Below is a small trained network, with its code and all its weights. Each question gives an input and a class and asks what happens when units are switched off, that is, made to give their printed mean instead of their output.

import numpy as np


def w(rows, s, z=0):
    codes = np.array(rows[::2]) - 128.0
    scale = np.full(codes.shape[1], s)
    scale[-1] = z or s
    return codes * scale


def f(y):
    return np.maximum(y, 0)


def log_softmax(a):
    a = a - a.max(-1, keepdims=True)
    return a - np.log(np.exp(a).sum(-1, keepdims=True))


def net(x, mask):
    res = np.array(x, float).reshape(1, 2) / 4 @ E
    y = f(res @ A[0][:, :-1].T + A[0][:, -1])
    res = res + np.where(mask, y, B[0][:, -1]) @ B[0][:, :-1]
    return log_softmax(res[-1] @ U[:, :-1].T + U[:, -1])


A, B = {}, {}
E = w([
[99,70,151,135,162,170,144,145,16,135],'x0',
[222,149,142,72,107,126,16,143,112,4],'x1',
],0.019)
A[0] = w([
[149,54,200,130,143,199,129,170,50,112,99],'neuron 1',
[225,199,193,23,173,149,72,195,96,75,152],'neuron 2',
[157,141,218,93,122,182,51,114,80,39,72],'neuron 3',
[143,243,55,45,65,97,105,100,255,100,72],'neuron 4',
[117,1,157,75,104,203,127,173,88,107,107],'neuron 5',
[67,89,166,113,207,122,76,141,31,75,91],'neuron 6',
[146,153,145,129,51,182,125,196,100,103,254],'neuron 7',
[241,181,188,139,67,87,80,180,84,92,75],'neuron 8',
],0.0069,0.015)
B[0] = w([
[193,128,113,192,99,62,73,84,159,145,188],'neuron 1',
[82,139,114,97,173,159,187,133,175,220,250],'neuron 2',
[142,61,195,171,193,142,196,194,127,122,203],'neuron 3',
[166,199,163,222,102,53,101,43,113,103,231],'neuron 4',
[189,156,142,163,115,78,87,101,93,115,180],'neuron 5',
[171,167,203,178,124,49,90,63,93,79,183],'neuron 6',
[174,175,21,41,107,171,107,9,117,136,235],'neuron 7',
[120,78,220,147,227,135,160,146,151,161,198],'neuron 8',
],0.012,0.018)
U = w([
[156,163,151,187,107,57,36,109,107,106,77],'0',
[104,72,155,145,162,138,227,142,123,176,75],'1',
[145,155,19,4,103,182,75,93,103,119,250],'2',
[121,87,151,115,88,136,98,160,110,61,98],'3',
],0.017,0.015)

Each question gives the input, the list of numbers given to net, and the class t.
The units are the neurons (one row each of A and B). Each row of codes is followed by its name. A weight is (code - 128) times the scale printed after its matrix; where a second scale follows, it is the last column's (A, B and U).
mask holds one flag per neuron, in row order. A switched-off neuron (its flag False) gives its mean, the last column of its row in B, instead of its output. The means were averaged over made-up inputs and are rounded, as every weight is.
A unit's drop is (log p(t) with every unit on - log p(t) with that unit switched off) / (log p(t) with every unit on - log p(t) with every unit switched off).
The circuit of an input: a set's keep is (log p(t) with only the set's units on - log p(t) with every unit switched off) / (log p(t) with every unit on - log p(t) with every unit switched off). Starting from all 8 units, units are removed one at a time, each time the one whose removal leaves the highest keep (on an exact tie, the one counted first), for as long as the keep stays at least 0.8.
units of the circuit, in order: the units of the circuit, biggest drop first
k most important neurons: the k neurons with the biggest drops, biggest first
drop when u is switched off: that unit's drop, to one decimal
input [3,-1], class 2: units of the circuit, in order : (neuron 4; neuron 3)
input [-5,-5], class 0: units of the circuit, in order : (neuron 2)
input [8,-8], class 0: units of the circuit, in order : (neuron 2; neuron 1)
input [-3,0], class 2: 2 most important neurons : (neuron 6; neuron 1)
input [-5,6], class 1: 3 most important neurons : (neuron 2; neuron 8; neuron 3)
input [-2,4], class 1: 3 most important neurons : (neuron 8; neuron 3; neuron 2)
input [3,5], class 1: 2 most important neurons : (neuron 3; neuron 2)
input [-2,-2], class 2: 2 most important neurons : (neuron 4; neuron 3)
input [2,4], class 1: drop when neuron 3 is switched off : 0.5
input [8,-4], class 0: drop when neuron 1 is switched off : 0.0
input [6,-6], class 0: drop when neuron 8 is switched off : 0.1
input [0,4], class 1: drop when neuron 8 is switched off : 0.2
